Below are the code and all the weights of a small trained network. Each question names an input and a class and asks about switching units off, where a switched-off unit gives its printed mean instead of its output.

import numpy as np


def w(rows, s, z=0):
    codes = np.array(rows[::2]) - 128.0
    scale = np.full(codes.shape[1], s)
    scale[-1] = z or s
    return codes * scale


def norm(h):
    return h / np.sqrt((h * h).mean(-1, keepdims=True) + 1e-5)


def f(y):
    return y / 2 * (1 + np.tanh(0.7978845608 * (y + 0.044715 * y**3)))


def log_softmax(a):
    a = a - a.max(-1, keepdims=True)
    return a - np.log(np.exp(a).sum(-1, keepdims=True))


def net(x, mask):
    res = np.array(x, float).reshape(1, 6) / 4 @ E
    u = 0
    for l in range(3):
        y = f(norm(res) @ A[l][:, :-1].T + A[l][:, -1])
        res = res + np.where(mask[u : u + 5], y, B[l][:, -1]) @ B[l][:, :-1]
        u += 5
    return log_softmax(norm(res)[-1] @ U[:, :-1].T + U[:, -1])


A, B = {}, {}
E = w([
[161,113,253,129,166,131,105],'x0',
[110,118,108,70,186,145,145],'x1',
[249,82,145,208,109,159,74],'x2',
[105,160,95,163,107,76,171],'x3',
[186,198,185,121,33,99,159],'x4',
[99,143,141,12,192,103,171],'x5',
],0.0063)
A[0] = w([
[138,117,74,180,159,132,143,43],'0.n0',
[227,180,113,254,96,150,115,74],'0.n1',
[131,95,152,89,117,126,144,183],'0.n2',
[125,43,167,161,175,122,107,3],'0.n3',
[125,161,124,127,174,165,186,148],'0.n4',
],0.0093,0.0019)
B[0] = w([
[79,193,193,120,129,71,178,144],'0.n0',
[152,70,76,160,2,184,104,254],'0.n1',
[84,17,150,122,110,85,113,145],'0.n2',
[225,142,153,177,217,99,113,162],'0.n3',
[140,98,117,128,109,180,80,144],'0.n4',
],0.0064,0.0079)
A[1] = w([
[137,71,98,107,159,78,154,214],'1.n0',
[102,163,254,112,83,125,160,174],'1.n1',
[141,59,156,197,145,152,127,123],'1.n2',
[130,163,117,109,85,129,154,6],'1.n3',
[74,217,8,163,160,102,128,54],'1.n4',
],0.0094,0.0019)
B[1] = w([
[114,145,85,123,110,180,119,187],'1.n0',
[176,153,34,73,146,1,38,242],'1.n1',
[172,160,200,165,150,100,168,254],'1.n2',
[159,89,125,108,191,81,159,155],'1.n3',
[23,4,188,148,42,92,167,252],'1.n4',
],0.009,0.0037)
A[2] = w([
[49,114,98,98,69,78,204,116],'2.n0',
[84,98,110,29,189,208,137,3],'2.n1',
[164,184,109,243,43,133,119,41],'2.n2',
[119,133,116,88,143,163,163,41],'2.n3',
[168,138,251,192,254,102,111,75],'2.n4',
],0.0069,0.0023)
B[2] = w([
[98,118,154,167,149,155,135,245],'2.n0',
[152,249,124,116,148,184,146,163],'2.n1',
[175,149,128,58,103,183,120,255],'2.n2',
[151,145,128,125,120,189,145,113],'2.n3',
[111,61,114,177,220,127,120,210],'2.n4',
],0.014,0.0047)
U = w([
[112,218,119,81,168,167,149,6],'0',
[217,107,136,149,16,143,126,170],'1',
[168,66,162,179,214,128,119,118],'2',
[145,150,116,76,124,8,103,105],'3',
[41,81,138,153,85,128,195,222],'4',
],0.016,0.0024)

Each question gives the input, the list of numbers given to net, and the class t.
The units are the neurons (one row each of A and B). Each row of codes is followed by its name. A weight is (code - 128) times the scale printed after its matrix; where a second scale follows, it is the last column's (A, B and U).
mask holds one flag per neuron, layer by layer. A switched-off neuron (its flag False) gives its mean, the last column of its row in B, instead of its output. The means were averaged over made-up inputs and are rounded, as every weight is.
A unit's drop is (log p(t) with every unit on - log p(t) with that unit switched off) / (log p(t) with every unit on - log p(t) with every unit switched off).
The circuit of an input: a set's keep is (log p(t) with only the set's units on - log p(t) with every unit switched off) / (log p(t) with every unit on - log p(t) with every unit switched off). Starting from the 12 units with the biggest drops (on a tie, the unit counted first), units are removed one at a time, each time the one whose removal leaves the highest keep (on an exact tie, the one counted first), for as long as the keep stays at least 0.8.
circuit, biggest first: the units of the circuit, biggest drop first
k most important neurons: the k neurons with the biggest drops, biggest first
drop of u: that unit's drop, to one decimal
input [6,8,-5,2,-4,-2], class 0: circuit, biggest first => (2.n1)
input [2,8,1,-4,4,-1], class 3: circuit, biggest first => (1.n1 0.n1)
input [5,-8,-2,7,-5,7], class 3: 3 most important neurons => (1.n1 0.n1 1.n4)
input [-8,-1,6,-2,1,7], class 4: 2 most important neurons => (0.n1 1.n4)
input [-7,7,1,0,1,5], class 4: 2 most important neurons => (1.n4 2.n2)
input [1,0,0,4,-4,0], class 4: 3 most important neurons => (1.n4 0.n0 0.n2)
input [0,-4,-6,-2,-2,3], class 0: circuit, biggest first => (2.n1 0.n4 1.n4)
input [-4,-5,-3,5,1,-4], class 4: 2 most important neurons => (1.n4 2.n0)
input [-8,7,5,-3,-7,-6], class 4: 2 most important neurons => (1.n4 0.n0)
input [-2,3,-8,-4,8,3], class 3: 2 most important neurons => (1.n1 2.n2)
input [1,4,-4,-6,2,-2], class 0: 2 most important neurons => (0.n0 2.n1)
input [7,-3,-8,-5,4,3], class 3: drop of 1.n1 => 0.9
input [1,3,-1,1,0,4], class 0: drop of 2.n2 => 0.0
input [7,-1,-3,1,6,4], class 3: circuit, biggest first => (1.n1)
input [7,-2,-6,7,3,-6], class 3: drop of 1.n1 => 1.0
